Look-ups in named tables: a row name and a column name give one cell, copied from the table.

Table taf
cols = gil, toti, ritabo, susemod, vak, zakos, pov, gepakog
niru: [123, 145, 113, 128, 114, 120, 105, 101]
nof: [105, 114, 131, 131, 117, 143, 121, 120]
kifa: [203, 131, 109, 183, 85, 104, 120, 119]
kenu: [71, 126, 96, 123, 156, 138, 132, 69]
sil: [133, 67, 132, 77, 113, 118, 151, 151]
kotesod: [169, 125, 36, 98, 104, 160, 122, 150]
kekipe: [125, 91, 152, 81, 132, 114, 110, 116]
leve: [170, 131, 105, 104, 48, 163, 127, 126]
verana: [120, 118, 127, 136, 121, 93, 132, 122]
duz: [102, 147, 142, 116, 108, 149, 16, 125]
kog: [110, 108, 130, 38, 114, 140, 152, 87]

kotesod, susemod: 98
leve, gepakog: 126
niru, susemod: 128
duz, gepakog: 125
nof, ritabo: 131
nof, susemod: 131
nof, gepakog: 120
sil, gepakog: 151
kekipe, zakos: 114
kekipe, susemod: 81
sil, toti: 67
kekipe, gepakog: 116
kotesod, pov: 122
verana, ritabo: 127
leve, susemod: 104
kotesod, toti: 125
nof, toti: 114
sil, zakos: 118

dotizus:
|  | ziv | sitil | vud | darigol | bemomir | vad | dama | dala | vek | rom |
|---|---|---|---|---|---|---|---|---|---|---|
| feroz | 2.9 | 2.5 | 4.7 | 6.8 | 5.0 | 0.9 | 4.1 | 2.8 | 4.9 | 3.6 |
| vun | 0.7 | 5.6 | 4.2 | 2.1 | 6.2 | 2.8 | 3.4 | 5.7 | 4.7 | 5.7 |
| soz | 5.1 | 4.7 | 4.9 | 4.1 | 5.5 | 5.4 | 4.2 | 3.9 | 2.2 | 4.1 |
| zarom | 6.0 | 5.4 | 5.2 | 4.7 | 5.2 | 5.2 | 3.7 | 5.2 | 4.2 | 4.8 |
| dab | 4.4 | 2.1 | 1.4 | 5.6 | 2.1 | 7.4 | 3.4 | 6.6 | 4.6 | 2.5 |
| seni | 6.9 | 4.2 | 5.2 | 2.3 | 2.7 | 4.1 | 5.2 | 0.7 | 4.4 | 4.2 |
| somoru | 5.1 | 5.5 | 5.1 | 4.9 | 4.9 | 4.8 | 4.7 | 4.6 | 3.7 | 5.2 |
| rok | 1.4 | 7.5 | 0.8 | 6.2 | 0.6 | 5.6 | 9.0 | 2.6 | 5.6 | 7.4 |

darigol of dab is 5.6
rom of zarom is 4.8
vad of seni is 4.1
dala of vun is 5.7
dala of rok is 2.6
rom of feroz is 3.6
vek of rok is 5.6
dala of feroz is 2.8
dala of soz is 3.9
dama of zarom is 3.7
bemomir of feroz is 5.0
vud of dab is 1.4
ziv of vun is 0.7
ziv of somoru is 5.1
vad of zarom is 5.2
sitil of feroz is 2.5
vek of vun is 4.7
dala of dab is 6.6
vud of seni is 5.2
vad of soz is 5.4

